[ -10 -101  -25   28   11    7  -25  -18    9   -8  -66   44  -40  -21
   22  -57   11  -56    4   11   -9   10   24  -73   47   55  -34    9
   82   25   26   -2   21  -17  -19]
Z551
[ 29 -25 -59 -21  21   1  -2  11  36  -7 -30  -1 -39  26  -4  -2  14 -35
  18  -3  50 -11 -14  16 -17 -14 -29  17  42  -4  42 -31  12  38 -25]
Z105
[ 16 -18 -61 -47  30  -3 -16  19  50 -16 -19  19 -49  33   2   3  20 -43
  27 -14  19 -33  -7   5   4 -16 -42  26  51 -21  41 -31   2  34 -19]
Z846
[-27 -87 -26  15  12  10 -24 -19   6 -16 -43  35 -49 -19  23 -13  19 -54
   0  -5   9  22   9 -74  41  48 -45  11  97 -28  42 -17  -2 -16 -38]
Z90
[ 25 -15 -72 -40  24   6  -9  15  35 -26 -24  -5 -51  21  -1  28  23 -18
  11 -15  33  -8 -20   7 -16 -14 -42  32  74 -47  47 -41   1  40 -36]
Z90
[  5 -16 -77  10  26  30  18  31  51 -29 -45 -17 -47  -5   2 -17  10 -47
  14 -55  27  -8  19  15  -9 -37 -13  25  55   7  20 -40  25  47 -33]
Z998
[ 35 -13 -15  21   1  29 101 -13  28  23 -28  79 -23  36  33  -9  -9 -18
 -34   1 -39 -15  21   0  49  22  -6 -25  51   6  54 -22  32  23 -18]
Z234
[ 55  12 -20  26 -23  26 100  -9  18  29 -33  78 -33  39  35 -15   3  -8
 -22  -1 -31  -1  43   7  34  30 -25 -20  64  34  57 -22   1  21 -15]
Z551
[-20 -60 -27  22   6   9   0 -10  22  -7 -64  24 -34 -18  14 -38  13 -77
  -5   6  -9  12  33 -54  40  33 -46  20  82  18  19  -2 -18 -12 -12]
Z551
[ 20   7 -11  38  -8  24  70   1   6  17 -13  53 -35  14  48  47  15 -17
 -42 -30 -36   6  18   3  18  45 -17 -44  41  16  52 -20   5  48 -35]
Z891
[ 18 -21 -80 -11  12  31  10  17  50 -42 -50  -5 -48   1   0   4  19 -38
  13 -36  10  -8  14   3 -13 -39 -38  34  55  -8  29 -50  14  39 -28]
Z90
[ 48   0 -19  29 -21  27  95 -10  20  26 -33  82 -30  29  37 -18  -3 -13
 -27   9 -37  -3  37   6  36  25 -17 -19  63  36  50 -20   8  20 -20]
Z551
[ 41 -26 -12  37  -6  24 112  -9  14  17 -25  56 -26  27  53  -3 -14 -20
 -47   1 -55  -9  32 -14  33  26  -4 -36  49  22  54 -28  20  21 -23]
Z234
[ 20 -14 -64   0  22   6   6  23  40 -38 -50  -9 -50  19   2  25  10 -27
  17 -31  18  -8 -12  27   5 -15 -30  34  33   2  14 -28  27  41 -23]
Z775
[ 25 -16 -65 -22  33 -10   4  18  34 -34 -36 -14 -54  20   5  25  12 -24
  14 -23  26 -12 -17   6   3 -10 -31  30  51  -9  26 -23  14  49 -26]
Z775
[ 13 -17 -65   9  30  22   7  22  45 -44 -62 -17 -56 -14   9  16  13 -36
   8 -36  25  -1   5  15  -1 -24 -22  29  39  11   6 -40  29  51 -25]
Z775
[ -3 -54 -35  17  31  -6 -24 -22  15  -7 -24  33 -56 -30   4 -30  20 -44
   4 -13   6  25  -5 -57  30  -3 -55  14  80   4  33   6  18 -12 -59]
Z891
[ 14 -19 -70  13  24  12  -3  28  35 -20 -63   4 -61  -4   8 -22  20 -27
  35 -44  30  -8  10   1  27  -4 -42  30  46  12  13 -41  17  35 -25]
Z775
[-18 -84 -26  43  24  11 -15 -15   6 -13 -48  28 -46   1  24 -23  19 -60
  18 -16 -13   3   2 -79  50  67 -44  11  86  14  37 -11  16 -18 -26]
Z349
[ -19 -102  -26   29   20    4  -28  -12   -1  -13  -43   36  -52  -16
   33  -17    0  -44   -1    2   16   12   -4  -85   54   68  -23    8
   87    3   35   -4   21  -13  -32]
Z775
[ 16 -20 -10  40 -24  24  66  -4   6  42 -33  42 -37  38  48  32  -6 -18
 -32 -11 -13   4  21   0  17  65   2 -40  25  18  62 -29   1  44 -19]
Z105
[ 35   8 -29  45  -8  30 114  -4  12  11 -32  65 -50  21  44  13  -8 -16
 -20 -23 -36   5  28  -9  52  20 -17 -19  60  36  44 -25  16  32 -27]
Z775
[ 52  12 -32  20 -11  16 102 -10  23  30  -8  78 -46  32  41  -4  -2 -16
 -12  -9 -44 -13  39 -15  41  16 -26 -24  58  24  67 -33   6  16 -29]
Z846
[ 32  10 -22  28  -1  23 102 -17  24  23 -17  48 -51  57  48  27 -12 -12
 -25 -30 -46 -16   9 -10  36  45  -4 -25  49  19  69 -29 -15  34 -25]
Z349
[ 33 -17 -20  58 -22  30 109 -12   9  31 -24  62 -29  35  52  17 -15 -23
 -33  -5 -36   3  31  -9  29  31  -5 -40  44  43  65 -30   2  22 -26]
Z105
[ 22   9 -23  32 -11  22 112  -7  27   4  -3  70 -46  38  46   8  -7 -23
 -27 -27 -44  16  39   2  38  36 -10 -19  47  22  66 -26 -10  33 -23]
Z592
[ 22   0 -15  16 -11  17  70   0  13  28 -19  67 -42  34  59  24   9 -21
 -17 -25 -41 -15  39 -14  36  64 -11 -43  37   6  65 -35  -9  41 -11]
Z846
[ 46   0 -67   3  15  -9  28  18  34 -11 -21  -4 -44  27   5 -21  18 -20
  33 -15   0 -28  -3  17  -3 -12 -54  28  51  12  26 -30  18  32 -44]
Z349
[ 39 -22 -53 -13  17 -14  22  21  40 -14 -26 -12 -35  14  -1 -40   4 -16
   5  13  27 -19  10  41  -7 -26 -56  23  44  -8  21 -30  28  25 -43]
Z234
[ 45 -20 -53 -14  19 -12  35  17  39 -13 -23   7 -29  12  -1 -43   4 -23
   7  19  15 -24   6  33  -1 -37 -51  23  49  -4  20 -25  38  21 -44]
Z234
[ -7 -92 -13   6  34   4  -6 -19  35 -12 -40  58 -35   0  19 -37   1 -55
 -16   8  -6  -7  -8 -54  53  22 -17  10  71  -9  44 -12  11 -19 -23]
Z234
[ 15 -42 -64   9  15  16 -19  34  37 -14 -56   6 -71   9   5 -25   4 -20
  25 -27  34  -9 -11  18  17  -3 -30  35  37  18  11 -37  22  33 -31]
Z775
[-22 -93 -29  14  23  -1 -24 -13  14  -4 -31  47 -46 -12  30 -41   9 -61
  15   3  -5  -2  22 -84  53  40 -47   3  84  -2  40 -11   7 -22 -32]
Z846
[ 48 -17 -10  10  -5  28 102 -17  28  27  -8  81 -24  32  33 -20 -10 -17
 -38  16 -28 -11  16  -9  44  27  -1 -25  57   2  60 -21  30  19 -19]
Z234
[ 14  11 -30  27  -4  26  89  -4  24  18  -6  72 -49  46  36   4 -13 -19
 -25 -45 -22  -2  22  -8  45  30   5 -19  73  14  78 -23  -9  26 -30]
Z998
[ 36  -1 -74 -14  -3  -2  21  19  30 -25 -14  -5 -46  10  -3  -9  19 -19
  22  -5  13  -1   6  27 -11 -30 -67  37  63 -19  28 -36  14  27 -50]
Z90
[-17 -67 -33  24  13   1  -1 -20  20   8 -41  32 -44  -6   9 -35   4 -54
  14  -5  21  21   9 -68  48   6 -42   9  69  14  43 -11  -2 -23 -37]
Z105
[ -13 -114  -11    3   32   -6  -30  -24   14  -10  -38   52  -31  -18
   22  -51    6  -54  -11   22   -1   -6   -3  -83   51   52  -20    4
   79  -14   40   -2   30  -18  -27]
Z234
[  5 -35 -72   5  21  14  -6  30  40  -5 -38   8 -49   8   0 -43   7 -36
  31 -44  27 -15  -4   7  12  -9 -10  26  56  -3  24 -31  29  27 -38]
Z998
[ -2 -72 -39  18  21  -9  -5 -13  24  -8 -27  42 -54 -12  14 -46   9 -41
  11  -8   1  30  18 -63  34   9 -48  29  76   3  43  -3   6 -10 -46]
Z592
[-21 -48 -31  47  22  16  -3  -6  15 -13 -50  19 -45 -35  15 -16  25 -63
  -4 -34  -2  28  26 -44  27   2 -62   4  70  23  21  -8   2  -5 -46]
Z891
[ 45  22 -28  28  -3  24  85  -9  13  24   0  76 -43  19  29   8   7  -6
 -25 -20 -28   2   9   7  30  19 -21 -30  58  23  59 -19  22  26 -44]
Z891
[ 21  30 -25  43   0  27  91 -13   6   6  -9  59 -48  20  45  23   1 -17
 -32 -39 -48  14  20  10  28  23 -23 -38  46  36  56 -22  -2  30 -39]
Z891
[ 18  -2 -10  39 -13  28  72  -1   6  24 -41  57 -52  22  50  35   2 -11
 -23 -31 -22   8  17  -8  50  74   1 -29  38  10  47 -26  12  46 -15]
Z775
[ 29 -25 -61  37  24  26  27  31  45 -25 -70 -17 -28   5  18  -1  24 -36
  22 -38   6 -27  10  30 -13 -10 -27  14  33  20   8 -55  26  39 -30]
Z349
[ 17   7 -11  32  -8  22  85  -3  18  21 -26  56 -42  29  58  25   7 -25
 -21 -30 -45  -2  47  -2  40  53 -16 -42  34  10  57 -39 -12  38 -14]
Z846
[ 20  -4 -17  27 -15  31  92 -19  22  32 -15  66 -42  51  43  11 -23 -21
 -32 -10 -13  -1  17   3  32  34   5 -34  37  26  73 -28 -13  27 -21]
Z105
[ 30 -14 -79  26  29  24  30  27  43 -25 -56 -29 -39  16  16  12  19 -29
  22 -48  -4 -26  10   8 -11 -16 -34  19  44  16  20 -51  23  46 -27]
Z349
[ 18 -20  -6  36 -13  27  59   2   5  23 -44  44 -50  18  53  42  -7  -5
 -39 -16  -7   4  14  -2  28  68  10 -31  32   9  42 -24  16  54 -25]
Z775
[ 21  -8 -11  40 -16  24  87   9  16  19 -31  58 -38  29  53  24   6 -15
 -32 -27 -36  17  43   9  16  48  -9 -29  27  20  53 -28   1  58 -24]
Z592
[-11 -93 -33  38  21  11   5 -16  25  11 -60  50 -44  -1  15 -43  -2 -61
   6  -4   4   4  -2 -55  54  14 -18   3  65  32  39 -21  -4 -15 -28]
Z105
[ -5 -70 -33   0  28 -12 -35 -12  18   5 -30  42 -53   0  26 -41  20 -43
  24  -7  12   4  22 -73  40  22 -62   8  79 -12  48 -14 -15 -12 -34]
Z846
[ 26 -16 -66  -5  24  11  19  19  53 -28 -46   4 -39   4  10 -23  26 -44
  32 -37   9 -17  39   6  10 -17 -39   7  30   5  24 -49  14  41 -11]
Z846
[  4 -57 -32  11   3   1 -26 -19  20   3 -52  43 -47  -8  15 -54  15 -44
   8   5   5  12  31 -61  27   9 -64  31  83  12  36   2  -4 -21 -33]
Z551
[ 27 -12  -5  23 -26  25  63   2   7  31 -39  61 -34  27  55   6   7 -22
 -32  -2 -39  -7  32   0  24  68  -4 -31  43  21  47 -22  -5  42  -8]
Z551
[-15 -81 -34  37  26  14   6 -10  25 -22 -67  37 -60 -20  24 -21  -6 -58
   1 -18  -2   8   2 -59  54   4 -23  20  74  27  19 -15  15 -10 -36]
Z775
[ 31 -22 -63 -21  17 -10  -1  12  40 -10 -35  -1 -30  27  -8   8  21 -44
  26 -12  28 -21 -15  11 -10 -18 -27  24  30  -8  38 -25  16  37 -18]
Z105
[  7 -16 -10   8 -19  37  51  -6  10  11 -28  56 -51  30  47  52   4 -16
 -43 -19 -21   5   7  -2  20  68   4 -27  48 -18  66 -38 -12  46 -21]
Z90
[ 23 -11  -9  27 -23  23  65  -9   9  50 -24  71 -35  32  41  17   3 -23
 -20  -4 -16  -2   8  -1  28  56   5 -34  26  11  60 -23   9  40 -20]
Z105
[ 34 -15 -65  -7   3 -10  31  29  47 -20 -16   2 -42   1  -1 -35   8 -33
  18   0  13  -2  18  38 -21 -45 -47  40  35   9  15 -22  27  37 -53]
Z592
[ -26 -107  -21   15   17    3  -23   -9   16  -18  -27   51  -38  -18
   28  -36   13  -67    2    2   -2   17   12  -83   39   62  -20   12
   74   -2   39   -1   18   -4  -26]
Z592
[ -16 -104  -22   20   25    4  -27  -14    7  -15  -47   42  -54  -19
   22  -18    2  -50    0    7   16   12  -13  -80   54   49  -21   14
   86    5   28    1   27   -6  -33]
Z775
[ 12 -19 -68   3  20  31   9  19  41 -44 -57 -13 -45   5  14  20  22 -27
   5 -40  21   5  18  21 -16 -27 -40  18  51 -14  30 -58  -5  45 -30]
Z90
[ 24  -7 -60   4   7  19  16  23  44 -23 -65  -8 -36   5   8 -24  21 -44
  18 -25   4 -10  28  33  -7 -14 -37  24  34  17   7 -35  17  37  -9]
Z551
[ 41  -6 -63  -3  17 -21   5  27  27 -12   0   3 -32  12  -3  -9  20 -12
  16  -5  21 -14 -14  41 -10 -25 -62  15  52  -1  23 -18  22  26 -61]
Z891
[ 32 -19 -61  11  -4  -3  16  26  35   5 -24  -8 -35  23   3 -16   3 -22
  18   4  38  -9   3  43 -16 -24 -47  19  29  11  27 -34  14  29 -44]
Z105
[ 21   4 -21  14  -3  16  88 -11  20  16   0  72 -44  56  55  22 -10 -20
 -22 -18 -43 -13  29 -13  47  48 -16 -35  55   8  77 -30 -21  18 -15]
Z846
[ 25 -18  -1   3  -2  15  63  -5  18  28 -18  66 -31  37  49  13   1 -18
 -40  -5 -35 -20   8  -9  36  64   7 -32  36 -14  63 -24   7  39 -10]
Z234
[ 16  -3 -70  -3  31   2   3  30  38 -30 -34 -13 -39  22  -7  10  28 -30
  22 -51  31   0   5  20  -9 -24 -39  29  65 -12  36 -27  17  47 -32]
Z998
